Here is a tiny trained network, its code and every weight. The questions are about switching its units off for an input and a target symbol, where a switched-off unit gives its printed mean instead of its output.

import numpy as np


def w(rows, s, z=0):
    codes = np.array(rows[::2]) - 128.0
    scale = np.full(codes.shape[1], s)
    scale[-1] = z or s
    return codes * scale


def f(y):
    return y / 2 * (1 + np.tanh(0.7978845608 * (y + 0.044715 * y**3)))


def softmax(a):
    e = np.exp(a - a.max(-1, keepdims=True))
    return e / e.sum(-1, keepdims=True)


def log_softmax(a):
    a = a - a.max(-1, keepdims=True)
    return a - np.log(np.exp(a).sum(-1, keepdims=True))


def net(x, mask):
    ids = ['εζηθλπτφω'.index(c) for c in x.split()]
    T = len(ids)
    res = E[ids] + P[:T]
    u = 0
    for l in range(2):
        q, k, v = (res @ M[l].T for M in (Q, K, V))
        z = softmax(np.where(np.tri(T) > 0, q @ k.T / 3**0.5, -1e9)) @ v
        res = res + np.where(mask[u], z, O[l][:, -1]) @ O[l][:, :-1]
        u += 1
        y = f(res @ A[l][:, :-1].T + A[l][:, -1])
        res = res + np.where(mask[u : u + 4], y, B[l][:, -1]) @ B[l][:, :-1]
        u += 4
    return log_softmax(res[-1] @ U[:, :-1].T + U[:, -1])


Q, K, V, O, A, B = {}, {}, {}, {}, {}, {}
E = w([
[111,214,116,215,87,44,96,77,211,166,216],'ε',
[97,150,94,115,137,151,65,133,133,196,60],'ζ',
[109,174,161,167,95,112,124,30,111,148,88],'η',
[143,139,80,57,90,147,142,120,113,160,99],'θ',
[148,150,100,168,132,74,133,30,136,74,109],'λ',
[104,109,105,148,216,112,119,75,204,183,85],'π',
[108,76,178,184,77,77,147,202,190,145,135],'τ',
[92,109,90,89,114,214,225,101,98,211,141],'φ',
[119,167,111,97,174,4,54,176,24,125,128],'ω',
],0.015)
P = w([
[166,156,134,110,125,149,120,117,152,88,60],'0',
[175,103,157,246,83,173,85,91,122,68,73],'1',
[89,200,132,122,213,99,149,116,114,93,50],'2',
[91,81,104,71,98,82,158,123,166,51,131],'3',
[140,62,146,223,118,156,121,83,107,84,146],'4',
[92,174,95,149,184,73,114,128,118,178,149],'5',
[71,59,76,69,115,51,115,125,183,104,150],'6',
[153,62,122,209,128,156,156,88,87,103,125],'7',
],0.011)
Q[0] = w([
[164,125,155,63,74,145,105,143,151,108,210],'L0H1',
[95,121,93,24,109,60,178,72,104,96,138],'L0H1',
[1,198,90,75,142,41,132,158,176,145,101],'L0H1',
],0.0077)
K[0] = w([
[174,254,148,137,93,69,118,131,220,214,89],'L0H1',
[62,107,133,176,202,92,53,167,126,218,177],'L0H1',
[38,55,63,97,137,74,77,152,126,166,232],'L0H1',
],0.0069)
V[0] = w([
[119,118,110,204,198,155,195,104,255,66,101],'L0H1',
[163,103,240,110,175,102,173,161,73,87,172],'L0H1',
[160,144,117,103,118,237,162,98,125,141,39],'L0H1',
],0.0063)
O[0] = w([
[186,146,157,132,136,77,85,74,157,179,195,167],'L0H1',
[94,135,187,110,161,57,156,161,9,168,115,2],'L0H1',
[111,162,162,131,163,147,59,125,116,132,208,157],'L0H1',
],0.011,0.0042)
A[0] = w([
[112,142,62,41,140,220,157,91,122,185,172,83],'L0N1',
[157,15,110,82,63,225,35,57,91,57,141,5],'L0N2',
[101,73,230,254,152,170,132,150,229,118,115,182],'L0N3',
[83,194,76,95,157,37,57,102,52,54,199,157],'L0N4',
],0.0058,0.0015)
B[0] = w([
[243,167,171,154,91,105,193,183,137,148,188,192],'L0N1',
[92,78,189,160,76,198,161,128,130,74,72,237],'L0N2',
[88,104,231,85,110,136,235,98,42,238,159,254],'L0N3',
[196,136,134,142,254,231,111,180,205,130,162,202],'L0N4',
],0.0071,0.0045)
Q[1] = w([
[98,82,52,50,56,107,204,68,248,144,152],'L1H1',
[155,89,150,208,45,159,27,78,196,226,130],'L1H1',
[28,2,121,178,51,141,154,201,73,37,182],'L1H1',
],0.0052)
K[1] = w([
[3,86,48,100,114,119,106,139,158,235,143],'L1H1',
[46,78,141,147,144,139,134,68,178,94,169],'L1H1',
[72,222,146,176,109,124,78,98,116,93,75],'L1H1',
],0.0071)
V[1] = w([
[131,121,168,100,61,89,219,144,125,110,190],'L1H1',
[185,172,91,208,94,137,97,135,129,31,135],'L1H1',
[130,137,168,194,254,68,124,116,85,131,109],'L1H1',
],0.0061)
O[1] = w([
[158,175,255,186,183,111,180,111,95,41,78,3],'L1H1',
[199,182,85,198,76,139,149,180,140,105,65,119],'L1H1',
[70,129,103,161,185,104,142,83,128,98,100,113],'L1H1',
],0.01,0.0018)
A[1] = w([
[204,208,96,27,111,75,100,188,163,65,102,60],'L1N1',
[152,220,200,87,169,140,87,187,144,178,241,3],'L1N2',
[97,200,157,137,66,168,95,116,2,180,112,77],'L1N3',
[100,44,172,75,18,127,205,190,100,197,180,25],'L1N4',
],0.0062,0.0046)
B[1] = w([
[158,128,35,188,179,63,233,71,39,36,225,190],'L1N1',
[84,101,142,149,191,153,218,231,223,166,103,198],'L1N2',
[87,255,99,100,193,132,153,76,63,117,115,178],'L1N3',
[175,149,141,94,189,108,82,123,59,78,73,252],'L1N4',
],0.0085,0.0039)
U = w([
[196,37,141,232,51,103,156,75,186,119,70,68],'ε',
[112,40,133,94,17,208,97,181,233,50,142,254],'ζ',
[118,150,132,159,102,166,3,88,139,168,84,158],'η',
[147,139,91,153,124,207,178,110,70,110,217,46],'θ',
[197,180,51,212,173,84,36,98,115,143,167,50],'λ',
[113,75,103,53,167,136,107,52,179,144,209,73],'π',
[149,142,222,83,133,47,71,120,152,73,93,238],'τ',
[102,94,172,243,113,151,195,206,169,154,159,123],'φ',
[35,198,60,143,109,108,217,57,78,129,88,137],'ω',
],0.006,0.0041)

Each question gives the input, a string of symbols that net reads in full, and the target symbol t.
The units are the heads (3 rows each of Q, K, V and O) and the neurons (one row each of A and B). Each row of codes is followed by its name. A weight is (code - 128) times the scale printed after its matrix; where a second scale follows, it is the last column's (O, A, B and U).
mask holds one flag per unit, layer by layer, with each layer's heads first. A switched-off unit (its flag False) gives its mean, the last column of its rows in O or B, instead of its output. The means were averaged over made-up inputs and are rounded, as every weight is.
A unit's drop is (log p(t) with every unit on - log p(t) with that unit switched off) / (log p(t) with every unit on - log p(t) with every unit switched off).
The circuit of an input: a set's keep is (log p(t) with only the set's units on - log p(t) with every unit switched off) / (log p(t) with every unit on - log p(t) with every unit switched off). Starting from all 10 units, units are removed one at a time, each time the one whose removal leaves the highest keep (on an exact tie, the one counted first), for as long as the keep stays at least 0.8.
units of the circuit, in order: the units of the circuit, biggest drop first
unit that matters most: the unit with the biggest drop
k most important neurons: the k neurons with the biggest drops, biggest first
top k neurons in layer l: the k neurons of layer l with the biggest drops, biggest first
input λ φ π, target φ: unit that matters most => L0H1
input τ λ ε, target τ: units of the circuit, in order => [L1H1 L0N3]
input τ π π τ, target τ: 3 most important neurons => [L1N4 L0N3 L0N4]
input η φ ζ, target φ: units of the circuit, in order => [L1N2 L0H1 L1H1 L0N4]
input ζ τ η, target τ: units of the circuit, in order => [L0N3 L1H1]
input θ φ π λ η ζ, target λ: 4 most important neurons => [L0N3 L0N4 L0N2 L1N1]
input φ ζ π τ ε ζ, target τ: units of the circuit, in order => [L1H1 L0N3]
input φ ζ π φ, target π: top 3 neurons in layer 0 => [L0N1 L0N3 L0N2]
input η ζ ζ ω ε, target φ: top 3 neurons in layer 0 => [L0N3 L0N4 L0N2]
input θ ζ ζ η, target ζ: units of the circuit, in order => [L0H1 L1H1 L0N2]
input π θ ω λ φ ζ ζ, target ζ: top 2 neurons in layer 0 => [L0N2 L0N3]
input ζ π ε, target π: top 2 neurons in layer 0 => [L0N3 L0N1]
input ε ζ ζ φ λ ζ φ, target ζ: units of the circuit, in order => [L0H1 L0N3]
input η λ ω φ, target ω: units of the circuit, in order => [L0H1]
input ζ τ φ ω π ζ ω, target ω: top 2 neurons in layer 0 => [L0N3 L0N2]
input ω φ φ ζ ω θ φ η, target ω: 2 most important neurons => [L1N3 L0N3]
input λ ω φ λ, target ω: 2 most important neurons => [L0N1 L0N2]
input π η ε, target π: top 3 neurons in layer 0 => [L0N3 L0N1 L0N2]
input φ φ η φ ε, target φ: units of the circuit, in order => [L1N2 L0H1 L0N3]
input π ζ ζ π θ, target ζ: unit that matters most => L0N2
input ε ω τ, target ω: top 2 neurons in layer 0 => [L0N3 L0N4]
input ζ π η, target π: units of the circuit, in order => [L0N3 L1H1 L0H1]
input ζ ζ λ, target λ: top 2 neurons in layer 0 => [L0N2 L0N4]
input λ φ ω ζ η, target ω: top 2 neurons in layer 0 => [L0N3 L0N1]
input θ θ λ ζ φ η λ, target ζ: top 2 neurons in layer 1 => [L1N4 L1N3]
